[[ 49   2 -11  31  20]
 [ 10 -13   8 -10  -4]
 [-15   6 -26  -4  18]
 [ -4  31 -22  15   0]]
->
[ 20 -10 -26  31]

[[ -2  30]
 [ 26 -25]
 [ 13   2]
 [ -3   3]
 [ -5  47]]
->
[30 26]

[[ 19  -3]
 [-37  38]]
->
[ -3 -37]

[[ 43  22 -31 -12]
 [ 31   8 -19 -34]
 [ 17  14 -21   7]
 [ 31  18 -17   8]
 [ -7   7 -11  21]]
->
[-12 -19  14  31]

[[ -4  25   8 -18]
 [ -4   1   8   6]
 [ -4  38   7 -29]
 [ -4   1  14  13]
 [-11  -3  37  27]]
->
[-18   8  38  -4]

[[ 16 -42]
 [  1   1]]
->
[-42   1]
---
[[  3  -7 -13]
 [ -1   0  -2]
 [ 13   0   7]
 [  3   3   9]
 [ 38 -15  -8]]
->
[[ -7 -13]
 [  0  -2]]

[[ -3  -9  -2 -20  28]
 [ -7 -31  -2  14  31]
 [ 16  35  27   5 -12]
 [  8   1 -35  23 -18]
 [-24 -24   2  12  23]]
->
[[ -9  -2]
 [-31  -2]]

[[ 23  -2  37  -4  -4]
 [-13   2 -24   1   5]
 [ 26  -2  41  -5  -5]]
->
[[ -2  37]
 [  2 -24]]

[[ -3 -42 -47 -19]
 [  0   1  -1   0]]
->
[[-42 -47]
 [  1  -1]]

[[  4   3  18 -36]
 [ -2   1   9 -11]]
->
[[ 3 18]
 [ 1  9]]

[[-23 -21  48]
 [ -5 -11  18]
 [ -4  -6   6]
 [ -8  -8  12]]
->
[[-21  48]
 [-11  18]]

[[  6 -12   6   3   4]
 [ -7  23   3  -1   6]
 [  0  -1   1   0   1]
 [-14  43  -1  -4   6]
 [  3  -7   1   1   1]]
->
[[-12   6]
 [ 23   3]]
---
[[  8  12   0   2  -1   5  -8  12   8   5   3  -6   2  10]
 [-17  30  23   2   8  19  -3  18  16  -8  -9  17 -13  -8]
 [ 10 -24 -28 -26   0 -31  10 -18 -24  -6  -9 -14   1 -12]
 [-11  11  12  32  -4  11 -14  10   6  14  17  25  -9  23]
 [ -3 -14  -7 -15   3  -7   3  -4  -4  -3  -2  -2 -16  -5]
 [ 25 -47 -44 -22   3 -43  -3 -37 -41  -1   1 -17 -11  15]]
->
[[-17  30  23   2   8  19  -3  18  16  -8  -9  17 -13  -8]
 [-11  11  12  32  -4  11 -14  10   6  14  17  25  -9  23]
 [ -3 -14  -7 -15   3  -7   3  -4  -4  -3  -2  -2 -16  -5]
 [  8  12   0   2  -1   5  -8  12   8   5   3  -6   2  10]
 [ 10 -24 -28 -26   0 -31  10 -18 -24  -6  -9 -14   1 -12]
 [ 25 -47 -44 -22   3 -43  -3 -37 -41  -1   1 -17 -11  15]]

[[ -2   3   6   1   1  -5  -7  -3  -4]
 [ -4   6  -7  11   1  -6   1  -2  12]
 [  1   0  -3   2   1  -5 -10  -4   6]
 [ -8   5  -5  16   4  -8  22   3  28]
 [-26   0 -27  43  -8 -11  19   5  35]
 [-12   5 -32  45   2 -10   6  -8  37]]
->
[[-26   0 -27  43  -8 -11  19   5  35]
 [-12   5 -32  45   2 -10   6  -8  37]
 [ -8   5  -5  16   4  -8  22   3  28]
 [ -4   6  -7  11   1  -6   1  -2  12]
 [ -2   3   6   1   1  -5  -7  -3  -4]
 [  1   0  -3   2   1  -5 -10  -4   6]]

[[ -3 -47   0   0   8  -1  -3 -20  -1 -10 -13  -8  15 -37]
 [-15  -7 -16  -5  -6   4 -14   9 -12 -12  -8  -7  13 -22]]
->
[[-15  -7 -16  -5  -6   4 -14   9 -12 -12  -8  -7  13 -22]
 [ -3 -47   0   0   8  -1  -3 -20  -1 -10 -13  -8  15 -37]]

[[ -1  -8 -12  21 -10   7   9  39  -9 -37  30  19 -11]
 [ -3  -6 -12  21 -14  11   0  41  -7 -41  36  13  -6]
 [ -5  -5 -13  21 -17  13  -4  40  -5 -42  38   8  -5]
 [  4  -6  -6  21   3   7  -2  27 -14 -31  34  11  -6]]
->
[[ -5  -5 -13  21 -17  13  -4  40  -5 -42  38   8  -5]
 [ -3  -6 -12  21 -14  11   0  41  -7 -41  36  13  -6]
 [ -1  -8 -12  21 -10   7   9  39  -9 -37  30  19 -11]
 [  4  -6  -6  21   3   7  -2  27 -14 -31  34  11  -6]]

[[ -8  12   3 -17  23   2  10  31 -33 -18  34]
 [ -6 -26  29   5  -5   7 -47  -8  23   3 -15]
 [-12 -20 -35 -38  15   7  18  -2 -17  23   0]
 [-11   2  36  -2  16  -1 -29  26 -10 -25  28]
 [ 20  42  -8  33 -16 -13  33  -4   1 -11  -4]]
->
[[-12 -20 -35 -38  15   7  18  -2 -17  23   0]
 [-11   2  36  -2  16  -1 -29  26 -10 -25  28]
 [ -8  12   3 -17  23   2  10  31 -33 -18  34]
 [ -6 -26  29   5  -5   7 -47  -8  23   3 -15]
 [ 20  42  -8  33 -16 -13  33  -4   1 -11  -4]]

[[  4  -1 -11  -8  -7   1  -7  -8  -9]
 [ -2   0  13  24  14   1   9   7   8]
 [ -9  -1  11  13   8 -10  -2   8  12]
 [  7   6  10   0   0   8  -2   5 -19]
 [ -4   2  19  24   8  -2   7  13   6]
 [ 16  -4  -3   7   0  13 -10  -4  11]
 [ 15  -4  -2   6   1  17  -7  -5  13]
 [ -6   5   9  35   7  -7  -7   3   1]]
->
[[ -9  -1  11  13   8 -10  -2   8  12]
 [ -6   5   9  35   7  -7  -7   3   1]
 [ -4   2  19  24   8  -2   7  13   6]
 [ -2   0  13  24  14   1   9   7   8]
 [  4  -1 -11  -8  -7   1  -7  -8  -9]
 [  7   6  10   0   0   8  -2   5 -19]
 [ 15  -4  -2   6   1  17  -7  -5  13]
 [ 16  -4  -3   7   0  13 -10  -4  11]]

[[ 19 -37]
 [-16  32]]
->
[[-16  32]
 [ 19 -37]]

[[  0   3 -17   8   6   7   7  -3]
 [  3   5 -40   0  -4  38  20  -5]
 [ -1  -1  -9  10  18  -1  -2   1]
 [ -2  -1  -1  12  16 -14  -6   0]]
->
[[ -2  -1  -1  12  16 -14  -6   0]
 [ -1  -1  -9  10  18  -1  -2   1]
 [  0   3 -17   8   6   7   7  -3]
 [  3   5 -40   0  -4  38  20  -5]]
